Here is a tiny trained network, its code and every weight. The questions are about switching its units off for an input and a class, where a switched-off unit gives its printed mean instead of its output.

import numpy as np


def w(rows, s, z=0):
    codes = np.array(rows[::2]) - 128.0
    scale = np.full(codes.shape[1], s)
    scale[-1] = z or s
    return codes * scale


def f(y):
    return np.maximum(y, 0)


def log_softmax(a):
    a = a - a.max(-1, keepdims=True)
    return a - np.log(np.exp(a).sum(-1, keepdims=True))


def net(x, mask):
    res = np.array(x, float).reshape(1, 3) / 4 @ E
    y = f(res @ A[0][:, :-1].T + A[0][:, -1])
    res = res + np.where(mask, y, B[0][:, -1]) @ B[0][:, :-1]
    return log_softmax(res[-1] @ U[:, :-1].T + U[:, -1])


A, B = {}, {}
E = w([
[24,210,181,172,127,110,130,86,67],'x0',
[110,142,5,97,151,43,155,153,83],'x1',
[155,88,125,194,246,94,160,72,184],'x2',
],0.016)
A[0] = w([
[156,149,100,90,91,121,120,158,124,192],'n1',
[140,141,157,167,144,120,157,97,150,103],'n2',
[146,113,131,133,106,146,139,138,152,146],'n3',
[120,151,169,150,144,167,125,124,111,143],'n4',
[93,148,194,177,112,147,129,84,116,149],'n5',
[169,94,162,121,118,166,112,130,150,221],'n6',
[158,94,93,153,168,106,138,120,142,99],'n7',
[152,101,66,97,121,111,142,156,146,167],'n8',
[109,178,148,111,77,172,123,132,116,247],'n9',
[114,139,159,163,118,131,84,117,138,118],'n10',
[75,156,104,137,144,71,144,103,59,2],'n11',
[134,113,141,170,251,101,161,90,171,129],'n12',
[163,124,134,106,135,168,110,120,146,197],'n13',
[144,86,142,139,105,161,115,129,163,165],'n14',
],0.019,0.0072)
B[0] = w([
[104,92,72,113,52,108,169,182,56,201],'n1',
[159,136,171,196,140,108,190,120,119,175],'n2',
[121,165,85,136,107,135,125,101,83,165],'n3',
[174,138,204,123,65,93,127,164,170,182],'n4',
[179,87,224,186,138,100,132,195,128,219],'n5',
[59,208,35,217,113,185,126,19,125,213],'n6',
[156,97,91,78,228,64,87,97,182,192],'n7',
[138,86,108,2,115,57,174,160,86,206],'n8',
[86,188,162,98,26,137,74,142,130,234],'n9',
[174,85,176,95,116,76,119,192,132,173],'n10',
[51,214,10,162,150,217,166,37,145,199],'n11',
[196,112,150,172,197,101,191,83,188,253],'n12',
[46,153,59,175,106,196,183,117,108,184],'n13',
[84,143,95,153,151,146,121,47,123,193],'n14',
],0.0096,0.029)
U = w([
[57,193,76,109,65,218,90,104,112,254],'0',
[123,168,79,185,201,158,134,57,157,69],'1',
[123,157,190,116,82,130,5,228,122,154],'2',
[219,109,188,148,134,98,167,170,152,51],'3',
[135,79,83,60,88,89,129,244,61,138],'4',
[200,70,87,35,187,67,100,138,181,42],'5',
],0.011,0.0024)

Each question gives the input, the list of numbers given to net, and the class t.
The units are the neurons (one row each of A and B). Each row of codes is followed by its name. A weight is (code - 128) times the scale printed after its matrix; where a second scale follows, it is the last column's (A, B and U).
mask holds one flag per neuron, in row order. A switched-off neuron (its flag False) gives its mean, the last column of its row in B, instead of its output. The means were averaged over made-up inputs and are rounded, as every weight is.
A unit's drop is (log p(t) with every unit on - log p(t) with that unit switched off) / (log p(t) with every unit on - log p(t) with every unit switched off).
The circuit of an input: a set's keep is (log p(t) with only the set's units on - log p(t) with every unit switched off) / (log p(t) with every unit on - log p(t) with every unit switched off). Starting from the 12 units with the biggest drops (on a tie, the unit counted first), units are removed one at a time, each time the one whose removal leaves the highest keep (on an exact tie, the one counted first), for as long as the keep stays at least 0.8.
circuit, biggest first: the units of the circuit, biggest drop first
unit that matters most: the unit with the biggest drop
k most important neurons: the k neurons with the biggest drops, biggest first
drop when u is switched off: that unit's drop, to one decimal
input [-5,0,-1], class 0: 3 most important neurons => [n12; n5; n6]
input [-2,4,0], class 4: unit that matters most => n12
input [5,0,3], class 3: 2 most important neurons => [n6; n5]
input [0,7,-7], class 4: 4 most important neurons => [n6; n8; n1; n14]
input [6,7,0], class 0: 2 most important neurons => [n12; n7]
input [-6,6,0], class 4: 3 most important neurons => [n12; n1; n8]
input [1,0,5], class 3: 2 most important neurons => [n6; n11]
input [1,-1,-4], class 2: 2 most important neurons => [n11; n6]
input [-7,2,-8], class 4: 2 most important neurons => [n8; n1]
input [8,0,-5], class 2: 2 most important neurons => [n5; n6]
input [-8,1,-6], class 4: 3 most important neurons => [n8; n1; n11]
input [-5,6,1], class 5: 2 most important neurons => [n7; n9]
input [-6,2,-7], class 4: drop when n8 is switched off => 0.5
input [-7,2,4], class 5: drop when n8 is switched off => 0.6
input [-6,8,2], class 5: circuit, biggest first => [n7]
input [-8,-5,-1], class 0: drop when n12 is switched off => 0.3
input [-1,1,-2], class 4: drop when n11 is switched off => 0.5
